Below is a small trained network, with its code and all its weights. Each question gives an input and a target symbol and asks what happens when units are switched off, that is, made to give their printed mean instead of their output.

import numpy as np


def w(rows, s, z=0):
    codes = np.array(rows[::2]) - 128.0
    scale = np.full(codes.shape[1], s)
    scale[-1] = z or s
    return codes * scale


def f(y):
    return y / 2 * (1 + np.tanh(0.7978845608 * (y + 0.044715 * y**3)))


def softmax(a):
    e = np.exp(a - a.max(-1, keepdims=True))
    return e / e.sum(-1, keepdims=True)


def log_softmax(a):
    a = a - a.max(-1, keepdims=True)
    return a - np.log(np.exp(a).sum(-1, keepdims=True))


def net(x, mask):
    ids = ['αβγδθλμπτφω'.index(c) for c in x.split()]
    T = len(ids)
    res = E[ids] + P[:T]
    u = 0
    for l in range(2):
        r = res
        for j in range(2):
            rows = slice(3 * j, 3 * j + 3)
            q, k, v = (r @ M[l][rows].T for M in (Q, K, V))
            z = softmax(np.where(np.tri(T) > 0, q @ k.T / 3**0.5, -1e9)) @ v
            o = O[l][rows]
            res = res + np.where(mask[u + j], z, o[:, -1]) @ o[:, :-1]
        u += 2
        y = f(res @ A[l][:, :-1].T + A[l][:, -1])
        res = res + np.where(mask[u : u + 12], y, B[l][:, -1]) @ B[l][:, :-1]
        u += 12
    return log_softmax(res[-1] @ U[:, :-1].T + U[:, -1])


Q, K, V, O, A, B = {}, {}, {}, {}, {}, {}
E = w([
[166,142,167,140,133],'α',
[103,33,165,104,102],'β',
[138,8,86,184,139],'γ',
[115,37,173,189,125],'δ',
[93,131,93,95,95],'θ',
[177,102,88,142,137],'λ',
[118,141,180,139,105],'μ',
[89,126,201,171,92],'π',
[107,181,167,157,99],'τ',
[69,129,158,133,88],'φ',
[132,181,118,120,104],'ω',
],0.014)
P = w([
[232,148,129,231,187],'0',
[169,91,111,115,70],'1',
[83,197,93,162,190],'2',
[186,104,176,48,131],'3',
[148,85,97,137,33],'4',
[72,194,94,161,207],'5',
[186,100,183,51,127],'6',
[141,84,94,146,20],'7',
[65,189,93,159,224],'8',
[185,101,195,51,123],'9',
[136,80,94,150,9],'10',
[58,187,91,159,242],'11',
[192,104,206,46,122],'12',
[132,80,92,152,2],'13',
],0.0081)
Q[0] = w([
[145,124,137,123,121],'L0H1',
[129,129,128,133,126],'L0H1',
[134,130,125,135,116],'L0H1',
[75,78,197,63,148],'L0H2',
[150,173,2,136,175],'L0H2',
[158,219,116,77,49],'L0H2',
],0.037)
K[0] = w([
[117,141,137,120,123],'L0H1',
[130,123,130,129,127],'L0H1',
[126,118,134,121,120],'L0H1',
[22,102,194,176,65],'L0H2',
[173,125,4,87,115],'L0H2',
[154,251,128,106,64],'L0H2',
],0.033)
V[0] = w([
[114,119,119,144,127],'L0H1',
[34,110,19,205,85],'L0H1',
[170,126,104,99,115],'L0H1',
[109,143,180,176,96],'L0H2',
[153,93,77,74,246],'L0H2',
[147,69,160,138,253],'L0H2',
],0.004)
O[0] = w([
[109,116,142,118,141,135],'L0H1',
[14,93,182,91,145,152],'L0H1',
[125,107,98,89,158,204],'L0H1',
[96,42,125,86,135,196],'L0H2',
[175,248,102,236,123,2],'L0H2',
[177,165,39,253,115,148],'L0H2',
],0.0033,0.00051)
A[0] = w([
[62,139,71,141,201,31],'L0N1',
[107,46,157,16,134,3],'L0N2',
[107,201,176,170,154,23],'L0N3',
[117,105,161,97,163,88],'L0N4',
[204,124,156,108,74,101],'L0N5',
[181,100,109,155,137,66],'L0N6',
[171,112,113,52,99,68],'L0N7',
[39,215,108,83,110,49],'L0N8',
[127,137,131,83,191,179],'L0N9',
[51,144,121,144,219,190],'L0N10',
[78,203,66,120,164,78],'L0N11',
[131,17,129,3,137,158],'L0N12',
],0.014,0.0043)
B[0] = w([
[88,95,98,87,93,157],'L0N1',
[165,46,65,105,139,176],'L0N2',
[89,172,239,123,187,141],'L0N3',
[132,179,174,115,143,122],'L0N4',
[26,128,126,108,91,210],'L0N5',
[89,120,157,48,98,167],'L0N6',
[144,52,195,178,140,168],'L0N7',
[88,22,158,47,119,165],'L0N8',
[116,193,111,97,164,151],'L0N9',
[86,164,105,250,152,194],'L0N10',
[132,74,100,48,192,170],'L0N11',
[92,228,159,150,113,253],'L0N12',
],0.016,0.0051)
Q[1] = w([
[91,197,111,93,99],'L1H1',
[103,173,149,116,125],'L1H1',
[227,210,210,2,119],'L1H1',
[235,49,157,172,114],'L1H2',
[159,93,141,210,137],'L1H2',
[195,153,173,150,98],'L1H2',
],0.019)
K[1] = w([
[57,169,104,141,122],'L1H1',
[93,167,93,121,127],'L1H1',
[82,141,67,164,251],'L1H1',
[153,131,105,162,198],'L1H2',
[122,89,119,178,124],'L1H2',
[101,137,127,141,172],'L1H2',
],0.024)
V[1] = w([
[100,10,113,180,130],'L1H1',
[141,92,214,221,133],'L1H1',
[119,164,199,70,193],'L1H1',
[111,80,157,116,126],'L1H2',
[126,193,86,154,148],'L1H2',
[68,139,153,147,195],'L1H2',
],0.012)
O[1] = w([
[190,99,2,109,198,254],'L1H1',
[64,54,198,168,254,114],'L1H1',
[95,209,111,200,203,65],'L1H1',
[90,141,154,85,146,185],'L1H2',
[196,99,49,168,116,46],'L1H2',
[137,83,6,102,134,96],'L1H2',
],0.0057)
A[1] = w([
[173,196,99,218,63,133],'L1N1',
[157,73,128,49,171,28],'L1N2',
[157,154,184,78,216,69],'L1N3',
[162,77,49,63,93,159],'L1N4',
[198,92,5,58,118,126],'L1N5',
[229,192,124,196,151,202],'L1N6',
[245,180,86,179,154,82],'L1N7',
[130,233,155,155,143,69],'L1N8',
[94,45,75,125,77,79],'L1N9',
[184,152,115,142,177,254],'L1N10',
[110,155,81,123,77,128],'L1N11',
[223,175,143,80,96,90],'L1N12',
],0.012,0.0065)
B[1] = w([
[20,175,131,121,112,176],'L1N1',
[237,147,197,69,140,163],'L1N2',
[150,65,79,244,118,193],'L1N3',
[127,163,69,196,137,254],'L1N4',
[82,125,178,84,155,242],'L1N5',
[82,143,31,56,155,165],'L1N6',
[107,118,222,255,122,151],'L1N7',
[231,201,188,112,117,184],'L1N8',
[195,173,146,119,58,235],'L1N9',
[104,113,78,93,164,180],'L1N10',
[153,58,124,98,150,223],'L1N11',
[209,125,122,178,69,179],'L1N12',
],0.017,0.0074)
U = w([
[132,177,193,199,141,39],'α',
[20,44,252,76,69,232],'β',
[173,154,123,81,143,45],'γ',
[191,63,118,126,166,117],'δ',
[66,155,77,208,105,2],'θ',
[173,123,11,175,22,241],'λ',
[134,153,122,199,144,83],'μ',
[112,86,91,235,135,61],'π',
[187,187,31,196,168,18],'τ',
[101,83,11,77,179,185],'φ',
[102,229,105,118,130,32],'ω',
],0.0041,0.0046)

Each question gives the input, a string of symbols that net reads in full, and the target symbol t.
The units are the heads (3 rows each of Q, K, V and O) and the neurons (one row each of A and B). Each row of codes is followed by its name. A weight is (code - 128) times the scale printed after its matrix; where a second scale follows, it is the last column's (O, A, B and U).
mask holds one flag per unit, layer by layer, with each layer's heads first. A switched-off unit (its flag False) gives its mean, the last column of its rows in O or B, instead of its output. The means were averaged over made-up inputs and are rounded, as every weight is.
A unit's drop is (log p(t) with every unit on - log p(t) with that unit switched off) / (log p(t) with every unit on - log p(t) with every unit switched off).
The circuit of an input: a set's keep is (log p(t) with only the set's units on - log p(t) with every unit switched off) / (log p(t) with every unit on - log p(t) with every unit switched off). Starting from the 12 units with the biggest drops (on a tie, the unit counted first), units are removed one at a time, each time the one whose removal leaves the highest keep (on an exact tie, the one counted first), for as long as the keep stays at least 0.8.
circuit, biggest first: the units of the circuit, biggest drop first
most important unit: the unit with the biggest drop
top k neurons: the k neurons with the biggest drops, biggest first
k most important neurons of layer l: the k neurons of layer l with the biggest drops, biggest first
which heads matter: for each layer, one digit per head in row order, 1 if its drop is at least 0.15 and else 0, layers parted by /
input β ω τ λ, target τ: which heads matter -> 00 / 10
input λ λ π ω λ φ λ φ λ λ γ α λ, target α: circuit, biggest first -> (L1H1; L0N12; L1N8; L0N5)
input θ τ φ ω τ φ λ λ δ, target θ: top 3 neurons -> (L0N10; L0N12; L1N7)
input λ ω θ π, target θ: 2 most important neurons of layer 1 -> (L1N7; L1N4)
input φ λ φ λ μ ω ω π λ α, target λ: 3 most important neurons of layer 0 -> (L0N12; L0N8; L0N7)
input λ λ π λ, target π: circuit, biggest first -> (L0N10; L1H1; L1N3; L0N3)
input γ λ ω λ λ ω π λ τ φ λ α τ, target α: top 3 neurons -> (L0N3; L0N5; L1N8)
input λ ω ω ω, target ω: which heads matter -> 00 / 10
input λ π π γ λ λ ω β λ τ, target λ: circuit, biggest first -> (L1H1; L1N12; L0N1; L0N7)
input λ α λ ω, target λ: top 2 neurons -> (L0N10; L1N12)
input β λ π λ γ φ γ, target φ: 3 most important neurons of layer 0 -> (L0N10; L0N12; L0N8)
input τ λ ω θ τ γ, target λ: circuit, biggest first -> (L0N1; L1N9)
input λ λ π φ, target π: top 3 neurons -> (L0N12; L0N10; L1N3)
input λ β τ λ λ λ τ ω λ λ θ, target β: most important unit -> L0N12
input τ λ φ β, target φ: 2 most important neurons of layer 1 -> (L1N10; L1N9)
input λ λ λ τ μ, target β: top 2 neurons -> (L1N4; L0N10)
input π α λ β λ λ φ μ θ π, target θ: 4 most important neurons of layer 1 -> (L1N4; L1N7; L1N5; L1N1)
input λ β φ θ ω γ, target λ: top 4 neurons -> (L0N12; L0N1; L1N9; L0N3)
input τ λ β θ τ λ π λ ω φ β φ ω, target φ: top 3 neurons -> (L0N10; L0N8; L1N10)
input π λ β ω λ ω, target δ: circuit, biggest first -> (L0N11; L1N2; L0N8; L1N3)
input π λ π φ ω θ, target γ: circuit, biggest first -> (L0N11; L1N2; L0N8)
input γ ω π τ α, target β: top 2 neurons -> (L0N5; L1N4)
input λ π ω λ θ π τ ω λ ω λ φ, target β: circuit, biggest first -> (L0N8)
input λ φ ω ω ω π λ, target π: 3 most important neurons of layer 0 -> (L0N8; L0N10; L0N3)
input λ φ φ τ μ, target β: most important unit -> L0N5
